Below are the code and all the weights of a small trained network. Each question names an input and a class and asks about switching units off, where a switched-off unit gives its printed mean instead of its output.

import numpy as np


def w(rows, s, z=0):
    codes = np.array(rows[::2]) - 128.0
    scale = np.full(codes.shape[1], s)
    scale[-1] = z or s
    return codes * scale


def norm(h):
    return h / np.sqrt((h * h).mean(-1, keepdims=True) + 1e-5)


def f(y):
    return np.maximum(y, 0)


def log_softmax(a):
    a = a - a.max(-1, keepdims=True)
    return a - np.log(np.exp(a).sum(-1, keepdims=True))


def net(x, mask):
    res = np.array(x, float).reshape(1, 8) / 4 @ E
    u = 0
    for l in range(2):
        y = f(norm(res) @ A[l][:, :-1].T + A[l][:, -1])
        res = res + np.where(mask[u : u + 14], y, B[l][:, -1]) @ B[l][:, :-1]
        u += 14
    return log_softmax(norm(res)[-1] @ U[:, :-1].T + U[:, -1])


A, B = {}, {}
E = w([
[195,117,95,1,42],'x0',
[122,108,148,119,117],'x1',
[50,44,45,76,75],'x2',
[113,120,151,113,121],'x3',
[120,127,141,121,124],'x4',
[118,92,168,108,109],'x5',
[83,149,175,101,123],'x6',
[138,102,152,46,238],'x7',
],0.0068)
A[0] = w([
[16,188,175,78,140,124],'0.n1',
[160,127,204,203,123,95],'0.n2',
[220,128,208,61,91,254],'0.n3',
[136,172,168,164,128,93],'0.n4',
[211,169,181,114,89,83],'0.n5',
[174,144,185,165,88,153],'0.n6',
[1,83,98,215,155,47],'0.n7',
[91,67,120,166,92,124],'0.n8',
[227,83,113,136,133,103],'0.n9',
[100,148,91,48,79,114],'0.n10',
[82,101,153,176,244,199],'0.n11',
[171,167,120,202,139,125],'0.n12',
[38,57,47,103,205,42],'0.n13',
[157,55,163,178,160,134],'0.n14',
],0.009,0.0027)
B[0] = w([
[144,115,103,158,144,195],'0.n1',
[197,29,171,119,95,203],'0.n2',
[128,214,71,180,197,253],'0.n3',
[168,65,143,127,120,180],'0.n4',
[40,194,74,129,96,200],'0.n5',
[147,162,151,83,47,199],'0.n6',
[73,104,27,192,134,234],'0.n7',
[128,184,69,193,139,182],'0.n8',
[106,198,142,108,145,177],'0.n9',
[248,96,100,134,112,201],'0.n10',
[141,130,214,106,197,252],'0.n11',
[99,90,190,127,103,203],'0.n12',
[2,85,233,67,86,217],'0.n13',
[103,119,127,159,172,173],'0.n14',
],0.01,0.0059)
A[1] = w([
[108,137,89,182,56,176],'1.n1',
[121,184,106,145,146,122],'1.n2',
[192,61,130,137,88,173],'1.n3',
[184,151,155,76,117,179],'1.n4',
[71,68,96,16,165,56],'1.n5',
[107,185,86,98,79,133],'1.n6',
[129,168,130,109,55,2],'1.n7',
[107,134,66,153,111,96],'1.n8',
[135,177,123,89,101,64],'1.n9',
[161,91,112,64,59,75],'1.n10',
[84,76,190,245,62,161],'1.n11',
[162,131,53,156,126,99],'1.n12',
[120,108,183,163,161,144],'1.n13',
[115,89,70,155,114,72],'1.n14',
],0.012,0.0028)
B[1] = w([
[110,106,164,189,121,215],'1.n1',
[164,171,109,94,129,172],'1.n2',
[196,103,118,90,131,178],'1.n3',
[68,132,94,162,161,178],'1.n4',
[158,111,55,105,186,186],'1.n5',
[146,110,160,176,150,198],'1.n6',
[137,138,124,188,86,163],'1.n7',
[94,90,120,146,83,177],'1.n8',
[104,170,125,165,145,164],'1.n9',
[179,73,129,170,157,169],'1.n10',
[163,221,96,4,106,254],'1.n11',
[112,75,174,78,114,182],'1.n12',
[105,78,166,150,64,198],'1.n13',
[62,91,128,154,98,167],'1.n14',
],0.016,0.0085)
U = w([
[172,178,175,67,63,218],'0',
[16,132,75,128,49,14],'1',
[109,124,251,154,149,38],'2',
[41,96,112,61,155,101],'3',
[153,192,135,210,79,251],'4',
[161,55,122,185,67,101],'5',
[145,218,81,132,193,91],'6',
[154,102,48,118,175,191],'7',
],0.016,0.0018)

Each question gives the input, the list of numbers given to net, and the class t.
The units are the neurons (one row each of A and B). Each row of codes is followed by its name. A weight is (code - 128) times the scale printed after its matrix; where a second scale follows, it is the last column's (A, B and U).
mask holds one flag per neuron, layer by layer. A switched-off neuron (its flag False) gives its mean, the last column of its row in B, instead of its output. The means were averaged over made-up inputs and are rounded, as every weight is.
A unit's drop is (log p(t) with every unit on - log p(t) with that unit switched off) / (log p(t) with every unit on - log p(t) with every unit switched off).
The circuit of an input: a set's keep is (log p(t) with only the set's units on - log p(t) with every unit switched off) / (log p(t) with every unit on - log p(t) with every unit switched off). Starting from the 12 units with the biggest drops (on a tie, the unit counted first), units are removed one at a time, each time the one whose removal leaves the highest keep (on an exact tie, the one counted first), for as long as the keep stays at least 0.8.
units of the circuit, in order: the units of the circuit, biggest drop first
k most important neurons: the k neurons with the biggest drops, biggest first
top k neurons in layer l: the k neurons of layer l with the biggest drops, biggest first
drop when u is switched off: that unit's drop, to one decimal
input [2,7,1,-2,7,-1,5,2], class 7: top neuron in layer 1 : 1.n11
input [5,3,-6,-1,3,4,-1,0], class 4: 3 most important neurons : 0.n5, 1.n11, 0.n11
input [2,-2,1,2,5,-5,-2,-6], class 5: units of the circuit, in order : 0.n3, 1.n10
input [6,5,1,6,3,-8,-5,-2], class 5: top 2 neurons in layer 1 : 1.n11, 1.n12
input [-7,-1,-1,-1,2,-5,-2,5], class 2: top 2 neurons in layer 0 : 0.n11, 0.n5
input [5,3,6,4,8,8,-7,-2], class 5: top 2 neurons in layer 0 : 0.n11, 0.n8
input [-8,-8,3,-2,5,-8,4,5], class 3: 2 most important neurons : 0.n7, 0.n13
input [7,2,0,-5,-1,-8,2,2], class 6: 3 most important neurons : 0.n3, 0.n7, 0.n2
input [-2,2,0,-4,-7,4,8,-4], class 0: 4 most important neurons : 1.n11, 0.n3, 0.n2, 0.n5
input [4,-4,-3,-2,-5,-4,7,1], class 6: 2 most important neurons : 0.n3, 1.n13
input [2,-5,-8,7,-4,-1,0,7], class 6: 2 most important neurons : 0.n3, 0.n13
input [1,-8,4,-3,-5,-4,5,3], class 7: top 2 neurons in layer 1 : 1.n5, 1.n10
input [-6,-6,1,-5,7,-1,-2,-6], class 1: 3 most important neurons : 0.n7, 1.n11, 1.n14
input [8,-8,7,4,-4,3,-7,0], class 5: most important neuron : 0.n11
input [-7,1,1,1,-1,-6,-6,5], class 3: top 2 neurons in layer 1 : 1.n1, 1.n6
input [3,-3,5,-6,-1,-3,-5,0], class 5: 2 most important neurons : 0.n11, 1.n11
input [2,1,0,5,4,3,-1,3], class 6: 2 most important neurons : 0.n3, 0.n7
input [-2,6,0,5,-3,-8,-1,-6], class 0: drop when 0.n11 is switched off : -0.1
input [7,4,6,8,3,-2,1,-6], class 5: drop when 0.n14 is switched off : 0.0
input [-2,7,-1,1,3,-7,-6,-3], class 0: units of the circuit, in order : 1.n11
